Below are the code and all the weights of a small trained network. Each question names an input and a class and asks about switching units off, where a switched-off unit gives its printed mean instead of its output.

import numpy as np


def w(rows, s, z=0):
    codes = np.array(rows[::2]) - 128.0
    scale = np.full(codes.shape[1], s)
    scale[-1] = z or s
    return codes * scale


def f(y):
    return np.maximum(y, 0)


def log_softmax(a):
    a = a - a.max(-1, keepdims=True)
    return a - np.log(np.exp(a).sum(-1, keepdims=True))


def net(x, mask):
    res = np.array(x, float).reshape(1, 6) / 4 @ E
    y = f(res @ A[0][:, :-1].T + A[0][:, -1])
    res = res + np.where(mask, y, B[0][:, -1]) @ B[0][:, :-1]
    return log_softmax(res[-1] @ U[:, :-1].T + U[:, -1])


A, B = {}, {}
E = w([
[104,155,48,76,82,26,143,52,182,189,162],'x0',
[145,137,127,123,135,115,135,138,118,126,125],'x1',
[83,176,139,39,44,139,103,87,33,116,52],'x2',
[84,21,118,113,144,121,217,138,142,171,8],'x3',
[113,105,130,116,129,123,123,131,130,115,143],'x4',
[132,122,122,126,127,129,129,126,122,121,133],'x5',
],0.017)
A[0] = w([
[57,187,172,32,56,133,86,77,7,93,43,133],'neuron 1',
[142,169,50,106,123,87,75,90,153,166,186,167],'neuron 2',
[126,59,211,170,185,175,167,158,109,99,85,154],'neuron 3',
[158,84,146,172,178,177,169,181,226,144,141,235],'neuron 4',
[189,147,218,145,141,220,71,167,69,86,177,255],'neuron 5',
[137,216,104,88,96,93,68,92,120,115,188,82],'neuron 6',
[152,174,115,139,142,87,106,126,178,136,232,214],'neuron 7',
[132,85,197,121,128,190,135,150,89,78,50,132],'neuron 8',
[107,187,159,153,150,161,108,168,95,30,148,154],'neuron 9',
[115,69,74,78,126,81,238,87,165,217,61,20],'neuron 10',
[118,77,163,125,153,200,163,208,110,131,62,155],'neuron 11',
],0.012,0.0091)
B[0] = w([
[86,176,84,36,7,159,98,98,81,163,102,253],'neuron 1',
[154,168,100,141,134,122,189,77,194,182,156,210],'neuron 2',
[124,77,114,147,169,145,155,194,87,138,83,213],'neuron 3',
[127,77,105,164,236,94,106,188,115,104,174,228],'neuron 4',
[59,146,208,86,171,38,36,110,210,60,62,218],'neuron 5',
[114,180,67,103,52,102,154,76,117,125,175,204],'neuron 6',
[155,138,191,160,164,155,156,91,205,147,192,212],'neuron 7',
[131,61,153,100,89,205,157,146,92,151,69,199],'neuron 8',
[155,161,154,123,96,116,65,97,170,117,94,180],'neuron 9',
[111,155,213,109,154,78,36,167,168,66,27,226],'neuron 10',
[175,84,64,139,124,174,171,185,86,173,74,208],'neuron 11',
],0.014,0.036)
U = w([
[132,107,199,191,201,30,56,145,205,68,104,254],'0',
[73,162,173,28,78,88,39,100,111,88,47,89],'1',
[197,136,152,201,163,138,217,62,183,162,244,141],'2',
[136,201,25,76,52,99,176,55,89,166,207,35],'3',
[185,42,89,215,194,167,175,193,52,144,116,167],'4',
[152,76,103,98,58,244,180,143,7,181,59,64],'5',
],0.012,0.0054)

Each question gives the input, the list of numbers given to net, and the class t.
The units are the neurons (one row each of A and B). Each row of codes is followed by its name. A weight is (code - 128) times the scale printed after its matrix; where a second scale follows, it is the last column's (A, B and U).
mask holds one flag per neuron, in row order. A switched-off neuron (its flag False) gives its mean, the last column of its row in B, instead of its output. The means were averaged over made-up inputs and are rounded, as every weight is.
A unit's drop is (log p(t) with every unit on - log p(t) with that unit switched off) / (log p(t) with every unit on - log p(t) with every unit switched off).
The circuit of an input: a set's keep is (log p(t) with only the set's units on - log p(t) with every unit switched off) / (log p(t) with every unit on - log p(t) with every unit switched off). Starting from all 11 units, units are removed one at a time, each time the one whose removal leaves the highest keep (on an exact tie, the one counted first), for as long as the keep stays at least 0.8.
circuit, biggest first: the units of the circuit, biggest drop first
unit that matters most: the unit with the biggest drop
top k neurons: the k neurons with the biggest drops, biggest first
drop when u is switched off: that unit's drop, to one decimal
input [7,4,0,-6,-1,7], class 2: circuit, biggest first : [neuron 7]
input [1,3,1,-8,0,-2], class 3: top 3 neurons : [neuron 6; neuron 10; neuron 2]
input [7,4,-6,0,5,5], class 2: top 3 neurons : [neuron 5; neuron 2; neuron 7]
input [-7,3,-2,-2,-6,2], class 0: top 2 neurons : [neuron 5; neuron 1]
input [6,7,-8,0,7,0], class 2: top 3 neurons : [neuron 5; neuron 7; neuron 2]
input [3,-5,-2,7,-1,-2], class 0: top 2 neurons : [neuron 10; neuron 1]
input [2,-1,5,0,-8,-3], class 3: top 2 neurons : [neuron 5; neuron 10]
input [-7,2,0,7,4,-1], class 4: top 2 neurons : [neuron 1; neuron 4]
input [1,4,-2,-8,-8,8], class 2: top 2 neurons : [neuron 10; neuron 7]
input [6,8,0,-2,-8,5], class 2: top 2 neurons : [neuron 1; neuron 7]
input [-2,-1,-2,-7,5,2], class 0: top 2 neurons : [neuron 5; neuron 1]
input [-2,-4,-1,5,8,7], class 4: drop when neuron 1 is switched off : 0.3
input [6,7,-6,2,-6,-5], class 0: drop when neuron 10 is switched off : 2.1
input [-3,5,1,8,-7,6], class 5: unit that matters most : neuron 8
input [-6,-3,-1,7,3,6], class 4: drop when neuron 1 is switched off : 0.2
